Below is a small trained network, with its code and all its weights. Each question gives an input and a target symbol and asks what happens when units are switched off, that is, made to give their printed mean instead of their output.

import numpy as np


def w(rows, s, z=0):
    codes = np.array(rows[::2]) - 128.0
    scale = np.full(codes.shape[1], s)
    scale[-1] = z or s
    return codes * scale


def norm(h):
    return h / np.sqrt((h * h).mean(-1, keepdims=True) + 1e-5)


def f(y):
    return y / 2 * (1 + np.tanh(0.7978845608 * (y + 0.044715 * y**3)))


def softmax(a):
    e = np.exp(a - a.max(-1, keepdims=True))
    return e / e.sum(-1, keepdims=True)


def log_softmax(a):
    a = a - a.max(-1, keepdims=True)
    return a - np.log(np.exp(a).sum(-1, keepdims=True))


def net(x, mask):
    ids = ['ΓΛΠΦΩθτ'.index(c) for c in x.split()]
    T = len(ids)
    res = E[ids] + P[:T]
    u = 0
    for l in range(3):
        r = norm(res)
        for j in range(2):
            rows = slice(3 * j, 3 * j + 3)
            q, k, v = (r @ M[l][rows].T for M in (Q, K, V))
            z = softmax(np.where(np.tri(T) > 0, q @ k.T / 3**0.5, -1e9)) @ v
            o = O[l][rows]
            res = res + np.where(mask[u + j], z, o[:, -1]) @ o[:, :-1]
        u += 2
        y = f(norm(res) @ A[l][:, :-1].T + A[l][:, -1])
        res = res + np.where(mask[u : u + 8], y, B[l][:, -1]) @ B[l][:, :-1]
        u += 8
    return log_softmax(norm(res)[-1] @ U[:, :-1].T + U[:, -1])


Q, K, V, O, A, B = {}, {}, {}, {}, {}, {}
E = w([
[80,89,195,121],'Γ',
[79,164,134,143],'Λ',
[105,114,185,126],'Π',
[68,69,201,169],'Φ',
[157,70,125,54],'Ω',
[46,140,165,255],'θ',
[97,154,134,163],'τ',
],0.0056)
P = w([
[155,143,76,129],'0',
[249,171,90,73],'1',
[173,3,108,198],'2',
[172,175,194,96],'3',
[150,15,75,198],'4',
[161,163,196,93],'5',
[133,26,69,200],'6',
[148,160,189,87],'7',
[134,13,82,191],'8',
[128,159,186,78],'9',
],0.0056)
Q[0] = w([
[43,49,168,129],'0.h0',
[3,175,142,215],'0.h0',
[183,223,118,158],'0.h0',
[27,178,18,154],'0.h1',
[126,25,150,108],'0.h1',
[168,97,201,149],'0.h1',
],0.0054)
K[0] = w([
[150,176,47,201],'0.h0',
[189,103,1,106],'0.h0',
[120,63,162,43],'0.h0',
[180,175,60,34],'0.h1',
[110,158,99,189],'0.h1',
[59,108,131,189],'0.h1',
],0.0067)
V[0] = w([
[101,189,223,79],'0.h0',
[88,158,234,66],'0.h0',
[230,117,170,122],'0.h0',
[81,108,39,107],'0.h1',
[252,106,143,81],'0.h1',
[195,177,188,155],'0.h1',
],0.0038)
O[0] = w([
[19,140,104,74,2],'0.h0',
[10,135,35,15,21],'0.h0',
[56,98,229,137,242],'0.h0',
[252,151,54,179,50],'0.h1',
[103,100,254,87,116],'0.h1',
[41,137,215,78,132],'0.h1',
],0.0035,0.00084)
A[0] = w([
[120,177,148,209,169],'0.n0',
[126,149,77,157,4],'0.n1',
[60,124,104,202,5],'0.n2',
[143,160,129,56,106],'0.n3',
[1,141,115,78,124],'0.n4',
[50,155,141,207,148],'0.n5',
[6,76,34,190,102],'0.n6',
[112,207,165,67,88],'0.n7',
],0.0052,0.0043)
B[0] = w([
[148,40,170,28,248],'0.n0',
[125,155,115,144,28],'0.n1',
[41,120,87,137,69],'0.n2',
[66,138,214,239,121],'0.n3',
[245,111,235,97,128],'0.n4',
[107,55,110,57,235],'0.n5',
[119,58,252,158,203],'0.n6',
[155,19,203,202,155],'0.n7',
],0.004,0.0015)
Q[1] = w([
[179,115,237,2],'1.h0',
[131,166,157,46],'1.h0',
[157,96,112,206],'1.h0',
[117,46,61,150],'1.h1',
[140,184,59,148],'1.h1',
[111,182,166,108],'1.h1',
],0.0078)
K[1] = w([
[229,215,20,87],'1.h0',
[170,232,46,194],'1.h0',
[163,26,225,82],'1.h0',
[205,86,254,28],'1.h1',
[200,120,132,225],'1.h1',
[71,176,59,202],'1.h1',
],0.0056)
V[1] = w([
[54,157,160,196],'1.h0',
[176,252,7,11],'1.h0',
[112,60,225,201],'1.h0',
[108,251,90,5],'1.h1',
[159,88,158,29],'1.h1',
[62,145,49,150],'1.h1',
],0.0037)
O[1] = w([
[154,107,205,253,42],'1.h0',
[19,196,60,184,96],'1.h0',
[213,60,196,103,161],'1.h0',
[35,89,62,28,1],'1.h1',
[98,207,125,73,205],'1.h1',
[146,84,34,170,17],'1.h1',
],0.0038,0.0029)
A[1] = w([
[149,22,81,65,129],'1.n0',
[152,31,133,74,143],'1.n1',
[133,137,50,45,3],'1.n2',
[143,172,97,3,109],'1.n3',
[73,78,120,89,187],'1.n4',
[167,50,80,70,110],'1.n5',
[102,86,132,92,50],'1.n6',
[81,193,155,126,121],'1.n7',
],0.0064,0.0022)
B[1] = w([
[111,218,172,237,201],'1.n0',
[81,181,149,204,253],'1.n1',
[46,95,175,169,103],'1.n2',
[123,79,254,195,157],'1.n3',
[204,232,92,166,160],'1.n4',
[79,195,177,228,175],'1.n5',
[189,205,32,175,124],'1.n6',
[163,97,159,202,175],'1.n7',
],0.0045,0.0031)
Q[2] = w([
[53,170,183,109],'2.h0',
[192,86,67,153],'2.h0',
[196,123,70,170],'2.h0',
[201,227,140,108],'2.h1',
[255,58,66,202],'2.h1',
[151,30,25,204],'2.h1',
],0.0063)
K[2] = w([
[150,108,124,20],'2.h0',
[66,95,142,209],'2.h0',
[82,101,119,222],'2.h0',
[174,159,39,214],'2.h1',
[189,130,254,193],'2.h1',
[86,143,250,163],'2.h1',
],0.0055)
V[2] = w([
[149,41,170,48],'2.h0',
[108,213,195,55],'2.h0',
[38,143,172,155],'2.h0',
[255,132,99,236],'2.h1',
[205,62,39,131],'2.h1',
[14,147,69,143],'2.h1',
],0.0049)
O[2] = w([
[105,112,219,217,156],'2.h0',
[167,124,1,210,211],'2.h0',
[83,30,101,95,183],'2.h0',
[41,128,34,35,241],'2.h1',
[77,18,126,158,32],'2.h1',
[195,26,48,214,1],'2.h1',
],0.0039,0.0027)
A[2] = w([
[175,20,60,166,55],'2.n0',
[153,248,186,123,208],'2.n1',
[57,213,178,129,142],'2.n2',
[81,186,56,42,108],'2.n3',
[174,64,30,31,3],'2.n4',
[83,136,160,110,196],'2.n5',
[73,53,129,3,54],'2.n6',
[134,222,128,245,93],'2.n7',
],0.0054,0.0025)
B[2] = w([
[174,107,46,44,126],'2.n0',
[147,79,46,155,255],'2.n1',
[132,134,15,74,204],'2.n2',
[97,143,254,110,124],'2.n3',
[151,26,192,169,116],'2.n4',
[174,121,65,191,178],'2.n5',
[57,101,204,229,131],'2.n6',
[41,162,80,241,174],'2.n7',
],0.0049)
U = w([
[108,196,54,222,247],'Γ',
[177,1,53,75,106],'Λ',
[219,119,239,140,119],'Π',
[69,194,58,42,248],'Φ',
[232,228,129,54,136],'Ω',
[39,156,203,26,204],'θ',
[56,24,224,161,121],'τ',
],0.0069,0.0013)

Each question gives the input, a string of symbols that net reads in full, and the target symbol t.
The units are the heads (3 rows each of Q, K, V and O) and the neurons (one row each of A and B). Each row of codes is followed by its name. A weight is (code - 128) times the scale printed after its matrix; where a second scale follows, it is the last column's (O, A, B and U).
mask holds one flag per unit, layer by layer, with each layer's heads first. A switched-off unit (its flag False) gives its mean, the last column of its rows in O or B, instead of its output. The means were averaged over made-up inputs and are rounded, as every weight is.
A unit's drop is (log p(t) with every unit on - log p(t) with that unit switched off) / (log p(t) with every unit on - log p(t) with every unit switched off).
The circuit of an input: a set's keep is (log p(t) with only the set's units on - log p(t) with every unit switched off) / (log p(t) with every unit on - log p(t) with every unit switched off). Starting from the 12 units with the biggest drops (on a tie, the unit counted first), units are removed one at a time, each time the one whose removal leaves the highest keep (on an exact tie, the one counted first), for as long as the keep stays at least 0.8.
circuit, biggest first: the units of the circuit, biggest drop first
k most important neurons: the k neurons with the biggest drops, biggest first
k most important neurons of layer l: the k neurons of layer l with the biggest drops, biggest first
input Φ Λ Π Γ Ω τ Ω Γ, target Φ: circuit, biggest first	1.h0, 2.n2
input Λ Φ Π Π Φ Λ τ Ω Φ Ω, target Λ: 3 most important neurons	1.n1, 1.n0, 2.n0
input Λ Γ Λ Ω θ Ω, target Λ: most important neuron	1.n1
input Φ θ θ Π Γ Ω τ τ Ω Φ, target Φ: 2 most important neurons	1.n3, 0.n6
input Ω τ Ω Ω Ω Γ, target Ω: 2 most important neurons of layer 0	0.n6, 0.n7
input Λ θ Ω Λ, target Λ: 3 most important neurons	0.n6, 0.n7, 0.n0
input Ω Π τ τ τ Π Ω Π Λ θ, target Ω: 2 most important neurons of layer 0	0.n6, 0.n0
input Λ Ω Λ Γ Π Π, target Λ: 2 most important neurons	1.n1, 1.n0
input Φ Φ Π Φ θ τ Γ τ, target Φ: 3 most important neurons	0.n6, 0.n7, 2.n2
input Π Λ τ θ Φ Λ Φ θ Ω τ, target Π: circuit, biggest first	1.h0, 0.h1
input Φ τ τ Ω θ Γ Ω θ, target Φ: 2 most important neurons	0.n0, 2.n2
input θ Γ Φ Ω, target θ: 2 most important neurons of layer 0	0.n3, 0.n5
input Φ θ Λ Π Λ Π τ Φ θ Ω, target Φ: 2 most important neurons of layer 1	1.n3, 1.n7
input τ Π Ω Λ Λ Γ, target τ: 2 most important neurons	2.n6, 2.n1
input Φ θ τ Π, target Φ: 2 most important neurons	1.n3, 0.n6
input τ Ω Φ Λ Π Λ τ Λ θ Γ, target τ: most important neuron of layer 1	1.n0
input θ τ Φ Ω, target θ: 2 most important neurons of layer 2	2.n6, 2.n3
input τ θ Ω Λ Π τ, target τ: 2 most important neurons of layer 2	2.n1, 2.n7
input θ θ Φ Φ, target θ: 2 most important neurons	0.n6, 0.n0
input τ Ω Φ Π Ω Π Ω τ Π Λ, target τ: 2 most important neurons of layer 1	1.n0, 1.n1
input Ω Π Φ Γ τ Ω θ Ω Ω Γ, target Ω: most important neuron of layer 0	0.n6
input τ Λ Π Λ Π Λ Ω Λ Φ, target Π: 2 most important neurons	0.n7, 0.n6
input Γ Γ Φ θ θ Ω Ω Ω Ω Π, target Γ: 2 most important neurons	0.n6, 0.n0
input τ τ Π Γ Γ θ τ θ, target τ: 2 most important neurons of layer 0	0.n0, 0.n5
input Γ Λ τ Φ, target Γ: 2 most important neurons	0.n6, 0.n4
